Up to rounding, each matrix moves every point onto a flat space through zero. How many dimensions does that space have?
[[ 0.21  0.03 -0.14 -0.10  0.03 -0.01 -0.12 -0.13  0.20  0.01 -0.03 -0.25]
 [ 0.03  0.19  0.00 -0.03 -0.21 -0.01 -0.01 -0.06 -0.12  0.08  0.23 -0.17]
 [-0.14  0.00  0.37  0.06 -0.20 -0.25  0.18  0.04 -0.11 -0.22 -0.12  0.01]
 [-0.10 -0.03  0.06  0.53 -0.20 -0.06 -0.15 -0.21  0.04  0.18 -0.10  0.28]
 [ 0.03 -0.21 -0.20 -0.20  0.77 -0.13  0.01 -0.09 -0.08  0.02 -0.04  0.14]
 [-0.01 -0.01 -0.25 -0.06 -0.13  0.55 -0.09  0.35  0.08  0.13  0.01  0.09]
 [-0.12 -0.01  0.18 -0.15  0.01 -0.09  0.82  0.08  0.14  0.20  0.05  0.02]
 [-0.13 -0.06  0.04 -0.21 -0.09  0.35  0.08  0.48 -0.12 -0.13 -0.12  0.06]
 [ 0.20 -0.12 -0.11  0.04 -0.08  0.08  0.14 -0.12  0.84 -0.13 -0.03  0.05]
 [ 0.01  0.08 -0.22  0.18  0.02  0.13  0.20 -0.13 -0.13  0.74 -0.08 -0.07]
 [-0.03  0.23 -0.12 -0.10 -0.04  0.01  0.05 -0.12 -0.03 -0.08  0.86  0.14]
 [-0.25 -0.17  0.01  0.28  0.14  0.09  0.02  0.06  0.05 -0.07  0.14  0.64]]
 => 7

[[ 0.11  0.01 -0.02 -0.16 -0.09 -0.11  0.00 -0.16 -0.06  0.05 -0.07  0.12]
 [ 0.01  0.38  0.31  0.00 -0.18  0.07 -0.13  0.17 -0.14  0.19 -0.01  0.07]
 [-0.02  0.31  0.58 -0.13 -0.01  0.26  0.17 -0.03  0.01  0.14 -0.02 -0.12]
 [-0.16  0.00 -0.13  0.43  0.18  0.11  0.02  0.37 -0.06 -0.08 -0.05  0.08]
 [-0.09 -0.18 -0.01  0.18  0.32  0.15  0.23  0.03  0.23 -0.02 -0.12  0.03]
 [-0.11  0.07  0.26  0.11  0.15  0.24  0.18  0.09  0.04 -0.03  0.00 -0.13]
 [ 0.00 -0.13  0.17  0.02  0.23  0.18  0.48 -0.19 -0.12 -0.15 -0.21  0.02]
 [-0.16  0.17 -0.03  0.37  0.03  0.09 -0.19  0.47 -0.03  0.04  0.06  0.03]
 [-0.06 -0.14  0.01 -0.06  0.23  0.04 -0.12 -0.03  0.76  0.27  0.06 -0.05]
 [ 0.05  0.19  0.14 -0.08 -0.02 -0.03 -0.15  0.04  0.27  0.35 -0.11  0.23]
 [-0.07 -0.01 -0.02 -0.05 -0.12  0.00 -0.21  0.06  0.06 -0.11  0.33 -0.36]
 [ 0.12  0.07 -0.12  0.08  0.03 -0.13  0.02  0.03 -0.05  0.23 -0.36  0.55]]
 => 5

[[ 0.77  0.03 -0.14 -0.01 -0.02 -0.14  0.03  0.01 -0.14 -0.18 -0.01  0.29]
 [ 0.03  0.75 -0.01  0.14 -0.10 -0.24  0.14  0.10 -0.13  0.03 -0.04 -0.23]
 [-0.14 -0.01  0.63  0.23 -0.03  0.13  0.00  0.24 -0.18  0.07 -0.07  0.20]
 [-0.01  0.14  0.23  0.19 -0.06 -0.12 -0.16  0.06 -0.05  0.10 -0.11  0.09]
 [-0.02 -0.10 -0.03 -0.06  0.59  0.04 -0.05 -0.19 -0.41  0.09  0.06 -0.10]
 [-0.14 -0.24  0.13 -0.12  0.04  0.36  0.22  0.09 -0.04 -0.24 -0.07 -0.06]
 [ 0.03  0.14  0.00 -0.16 -0.05  0.22  0.86 -0.05 -0.02  0.10  0.01  0.07]
 [ 0.01  0.10  0.24  0.06 -0.19  0.09 -0.05  0.39 -0.04 -0.23  0.26 -0.02]
 [-0.14 -0.13 -0.18 -0.05 -0.41 -0.04 -0.02 -0.04  0.48  0.06 -0.01  0.04]
 [-0.18  0.03  0.07  0.10  0.09 -0.24  0.10 -0.23  0.06  0.62  0.10  0.20]
 [-0.01 -0.04 -0.07 -0.11  0.06 -0.07  0.01  0.26 -0.01  0.10  0.88  0.01]
 [ 0.29 -0.23  0.20  0.09 -0.10 -0.06  0.07 -0.02  0.04  0.20  0.01  0.47]]
 => 7

[[ 0.27  0.11  0.12 -0.03 -0.13  0.11 -0.20  0.06 -0.08 -0.17  0.04  0.24]
 [ 0.11  0.30  0.11  0.24 -0.09 -0.21 -0.01 -0.12 -0.16 -0.10  0.12  0.11]
 [ 0.12  0.11  0.10  0.02 -0.12 -0.01 -0.02 -0.03 -0.04 -0.22  0.03  0.01]
 [-0.03  0.24  0.02  0.43 -0.02 -0.08 -0.03 -0.38 -0.12  0.15 -0.01  0.00]
 [-0.13 -0.09 -0.12 -0.02  0.16 -0.08  0.05  0.09  0.01  0.28  0.02  0.04]
 [ 0.11 -0.21 -0.01 -0.08 -0.08  0.55 -0.29 -0.14  0.13  0.00 -0.25  0.02]
 [-0.20 -0.01 -0.02 -0.03  0.05 -0.29  0.31  0.04  0.05 -0.08  0.06 -0.26]
 [ 0.06 -0.12 -0.03 -0.38  0.09 -0.14  0.04  0.50  0.00 -0.02  0.16  0.19]
 [-0.08 -0.16 -0.04 -0.12  0.01  0.13  0.05  0.00  0.12 -0.04 -0.10 -0.16]
 [-0.17 -0.10 -0.22  0.15  0.28  0.00 -0.08 -0.02 -0.04  0.64 -0.02  0.18]
 [ 0.04  0.12  0.03 -0.01  0.02 -0.25  0.06  0.16 -0.10 -0.02  0.16  0.12]
 [ 0.24  0.11  0.01  0.00  0.04  0.02 -0.26  0.19 -0.16  0.18  0.12  0.47]]
 => 4

[[ 0.73  0.05 -0.05  0.14 -0.06  0.11  0.01  0.03  0.10  0.06  0.31 -0.21]
 [ 0.05  0.82 -0.06  0.14 -0.06 -0.05  0.02 -0.26  0.09  0.08 -0.16  0.01]
 [-0.05 -0.06  0.72  0.18 -0.22 -0.02 -0.19  0.14  0.03  0.22 -0.10 -0.02]
 [ 0.14  0.14  0.18  0.73  0.16 -0.02  0.04  0.16 -0.15 -0.18 -0.02  0.12]
 [-0.06 -0.06 -0.22  0.16  0.82 -0.01 -0.14  0.08  0.04  0.18 -0.07 -0.03]
 [ 0.11 -0.05 -0.02 -0.02 -0.01  0.95 -0.02 -0.03 -0.02  0.01 -0.16  0.08]
 [ 0.01  0.02 -0.19  0.04 -0.14 -0.02  0.83  0.24 -0.05  0.12 -0.09  0.04]
 [ 0.03 -0.26  0.14  0.16  0.08 -0.03  0.24  0.36  0.20 -0.04 -0.09 -0.04]
 [ 0.10  0.09  0.03 -0.15  0.04 -0.02 -0.05  0.20  0.88 -0.05 -0.06  0.10]
 [ 0.06  0.08  0.22 -0.18  0.18  0.01  0.12 -0.04 -0.05  0.82  0.07  0.04]
 [ 0.31 -0.16 -0.10 -0.02 -0.07 -0.16 -0.09 -0.09 -0.06  0.07  0.51  0.24]
 [-0.21  0.01 -0.02  0.12 -0.03  0.08  0.04 -0.04  0.10  0.04  0.24  0.83]]
 => 9

[[ 0.04  0.02  0.01  0.05 -0.12  0.06 -0.05  0.06 -0.04 -0.03  0.00 -0.11]
 [ 0.02  0.01  0.00  0.02 -0.06  0.03 -0.03  0.03 -0.02 -0.01  0.00 -0.06]
 [ 0.01  0.00  0.00  0.01 -0.03  0.01 -0.01  0.01 -0.01 -0.01  0.00 -0.02]
 [ 0.05  0.02  0.01  0.05 -0.13  0.07 -0.06  0.06 -0.05 -0.03  0.00 -0.12]
 [-0.12 -0.06 -0.03 -0.13  0.31 -0.16  0.14 -0.15  0.11  0.08  0.01  0.30]
 [ 0.06  0.03  0.01  0.07 -0.16  0.08 -0.07  0.08 -0.06 -0.04 -0.01 -0.15]
 [-0.05 -0.03 -0.01 -0.06  0.14 -0.07  0.06 -0.07  0.05  0.04  0.01  0.14]
 [ 0.06  0.03  0.01  0.06 -0.15  0.08 -0.07  0.08 -0.06 -0.04 -0.01 -0.15]
 [-0.04 -0.02 -0.01 -0.05  0.11 -0.06  0.05 -0.06  0.04  0.03  0.00  0.11]
 [-0.03 -0.01 -0.01 -0.03  0.08 -0.04  0.04 -0.04  0.03  0.02  0.00  0.07]
 [ 0.00  0.00  0.00  0.00  0.01 -0.01  0.01 -0.01  0.00  0.00  0.00  0.01]
 [-0.11 -0.06 -0.02 -0.12  0.30 -0.15  0.14 -0.15  0.11  0.07  0.01  0.29]]
 => 1

[[ 0.60 -0.04  0.03 -0.10 -0.15 -0.01 -0.15  0.34  0.15  0.04  0.20 -0.07]
 [-0.04  0.53 -0.06 -0.28  0.05 -0.02  0.16  0.21 -0.11  0.15 -0.24 -0.01]
 [ 0.03 -0.06  0.54 -0.02  0.15  0.05  0.11  0.02  0.33  0.03 -0.03  0.32]
 [-0.10 -0.28 -0.02  0.38 -0.17 -0.01  0.00 -0.10 -0.15  0.15  0.15  0.20]
 [-0.15  0.05  0.15 -0.17  0.52  0.00  0.10  0.06 -0.08 -0.36  0.14  0.07]
 [-0.01 -0.02  0.05 -0.01  0.00  0.97  0.11 -0.01  0.00  0.06  0.06 -0.11]
 [-0.15  0.16  0.11  0.00  0.10  0.11  0.16  0.05 -0.11  0.09 -0.05  0.17]
 [ 0.34  0.21  0.02 -0.10  0.06 -0.01  0.05  0.41 -0.14  0.07  0.17  0.11]
 [ 0.15 -0.11  0.33 -0.15 -0.08  0.00 -0.11 -0.14  0.56 -0.03 -0.19 -0.08]
 [ 0.04  0.15  0.03  0.15 -0.36  0.06  0.09  0.07 -0.03  0.45 -0.15  0.18]
 [ 0.20 -0.24 -0.03  0.15  0.14  0.06 -0.05  0.17 -0.19 -0.15  0.40  0.08]
 [-0.07 -0.01  0.32  0.20  0.07 -0.11  0.17  0.11 -0.08  0.18  0.08  0.47]]
 => 6

[[ 1.00  0.01  0.01 -0.01  0.01  0.02  0.00  0.03  0.00  0.00  0.00  0.00]
 [ 0.01  0.95 -0.08  0.05 -0.06 -0.09 -0.02 -0.16  0.00 -0.01 -0.02  0.02]
 [ 0.01 -0.08  0.88  0.08 -0.10 -0.14 -0.03 -0.25  0.01 -0.01 -0.03  0.03]
 [-0.01  0.05  0.08  0.95  0.07  0.09  0.02  0.16  0.00  0.01  0.02 -0.02]
 [ 0.01 -0.06 -0.10  0.07  0.92 -0.12 -0.02 -0.21  0.00 -0.01 -0.02  0.02]
 [ 0.02 -0.09 -0.14  0.09 -0.12  0.84 -0.03 -0.29  0.01 -0.02 -0.03  0.03]
 [ 0.00 -0.02 -0.03  0.02 -0.02 -0.03  0.99 -0.06  0.00  0.00 -0.01  0.01]
 [ 0.03 -0.16 -0.25  0.16 -0.21 -0.29 -0.06  0.49  0.01 -0.03 -0.05  0.06]
 [ 0.00  0.00  0.01  0.00  0.00  0.01  0.00  0.01  1.00  0.00  0.00  0.00]
 [ 0.00 -0.01 -0.01  0.01 -0.01 -0.02  0.00 -0.03  0.00  1.00  0.00  0.00]
 [ 0.00 -0.02 -0.03  0.02 -0.02 -0.03 -0.01 -0.05  0.00  0.00  0.99  0.01]
 [ 0.00  0.02  0.03 -0.02  0.02  0.03  0.01  0.06  0.00  0.00  0.01  0.99]]
 => 11
